Below are the code and all the weights of a small trained network. Each question names an input and a class and asks about switching units off, where a switched-off unit gives its printed mean instead of its output.

import numpy as np


def w(rows, s, z=0):
    codes = np.array(rows[::2]) - 128.0
    scale = np.full(codes.shape[1], s)
    scale[-1] = z or s
    return codes * scale


def f(y):
    return y / 2 * (1 + np.tanh(0.7978845608 * (y + 0.044715 * y**3)))


def log_softmax(a):
    a = a - a.max(-1, keepdims=True)
    return a - np.log(np.exp(a).sum(-1, keepdims=True))


def net(x, mask):
    res = np.array(x, float).reshape(1, 6) / 4 @ E
    y = f(res @ A[0][:, :-1].T + A[0][:, -1])
    res = res + np.where(mask, y, B[0][:, -1]) @ B[0][:, :-1]
    return log_softmax(res[-1] @ U[:, :-1].T + U[:, -1])


A, B = {}, {}
E = w([
[125,126,128],'x0',
[5,210,29],'x1',
[126,131,129],'x2',
[183,255,140],'x3',
[193,85,19],'x4',
[129,131,127],'x5',
],0.0063)
A[0] = w([
[92,148,190,94],'N0',
[185,109,45,75],'N1',
[135,104,205,94],'N2',
[138,82,163,96],'N3',
[163,88,197,91],'N4',
[203,118,23,55],'N5',
[95,146,102,154],'N6',
[79,153,97,56],'N7',
[129,161,147,255],'N8',
[132,77,165,135],'N9',
[181,115,193,100],'N10',
[172,112,187,93],'N11',
[196,90,159,81],'N12',
[154,208,120,161],'N13',
[90,121,114,133],'N14',
[236,84,150,91],'N15',
[83,51,129,123],'N16',
[92,144,80,110],'N17',
[77,187,83,112],'N18',
[180,176,94,194],'N19',
[83,151,107,95],'N20',
[152,204,146,151],'N21',
[63,151,99,68],'N22',
[50,58,119,165],'N23',
[52,176,250,139],'N24',
[149,152,114,197],'N25',
[72,155,96,107],'N26',
[72,152,189,68],'N27',
[195,106,153,81],'N28',
[80,142,201,80],'N29',
[161,209,150,144],'N30',
[57,159,79,115],'N31',
[62,174,110,94],'N32',
],0.011,0.0057)
B[0] = w([
[50,117,87,154],'N0',
[41,120,34,186],'N1',
[128,177,85,178],'N2',
[148,169,150,166],'N3',
[121,242,135,199],'N4',
[17,117,59,202],'N5',
[196,159,148,168],'N6',
[126,242,150,142],'N7',
[168,36,111,234],'N8',
[188,161,147,192],'N9',
[112,187,119,191],'N10',
[150,218,93,177],'N11',
[117,213,138,193],'N12',
[135,81,190,198],'N13',
[164,145,145,146],'N14',
[136,164,93,240],'N15',
[111,65,212,200],'N16',
[125,199,198,163],'N17',
[188,169,123,203],'N18',
[102,10,166,211],'N19',
[155,171,112,147],'N20',
[138,79,182,185],'N21',
[152,193,128,157],'N22',
[209,86,252,228],'N23',
[68,57,66,254],'N24',
[108,1,185,184],'N25',
[158,200,163,170],'N26',
[82,142,81,154],'N27',
[130,243,99,172],'N28',
[20,128,13,162],'N29',
[92,76,208,188],'N30',
[172,185,157,202],'N31',
[154,149,113,179],'N32',
],0.0057,0.0051)
U = w([
[183,253,114,32],'0',
[20,128,19,88],'1',
[176,111,139,253],'2',
[191,83,220,27],'3',
[158,123,140,205],'4',
[162,125,129,184],'5',
],0.012,0.0051)

Each question gives the input, the list of numbers given to net, and the class t.
The units are the neurons (one row each of A and B). Each row of codes is followed by its name. A weight is (code - 128) times the scale printed after its matrix; where a second scale follows, it is the last column's (A, B and U).
mask holds one flag per neuron, in row order. A switched-off neuron (its flag False) gives its mean, the last column of its row in B, instead of its output. The means were averaged over made-up inputs and are rounded, as every weight is.
A unit's drop is (log p(t) with every unit on - log p(t) with that unit switched off) / (log p(t) with every unit on - log p(t) with every unit switched off).
The circuit of an input: a set's keep is (log p(t) with only the set's units on - log p(t) with every unit switched off) / (log p(t) with every unit on - log p(t) with every unit switched off). Starting from the 12 units with the biggest drops (on a tie, the unit counted first), units are removed one at a time, each time the one whose removal leaves the highest keep (on an exact tie, the one counted first), for as long as the keep stays at least 0.8.
units of the circuit, in order: the units of the circuit, biggest drop first
top k neurons: the k neurons with the biggest drops, biggest first
drop of u: that unit's drop, to one decimal
input [-4,-5,-1,-5,6,6], class 1: units of the circuit, in order	(N1, N5)
input [-6,8,3,4,8,1], class 0: units of the circuit, in order	(N31)
input [-7,-2,-8,-8,2,1], class 3: units of the circuit, in order	(N23, N16)
input [4,0,-3,-1,7,-2], class 1: units of the circuit, in order	(N5, N1)
input [-6,-6,-3,-1,-8,-2], class 1: units of the circuit, in order	(N24, N29, N0)
input [3,-7,-8,1,-8,6], class 1: units of the circuit, in order	(N24, N29, N23)
input [3,3,-2,8,7,-1], class 3: top 2 neurons	(N13, N19)
input [3,0,-1,5,6,6], class 1: top 2 neurons	(N5, N23)
input [-7,-8,4,7,-5,-1], class 0: top 2 neurons	(N11, N4)
input [-3,6,-1,-5,1,7], class 4: drop of N6	-0.1
input [-3,2,6,8,7,8], class 3: drop of N30	0.2
input [1,7,-4,-6,-4,-2], class 0: drop of N22	0.1
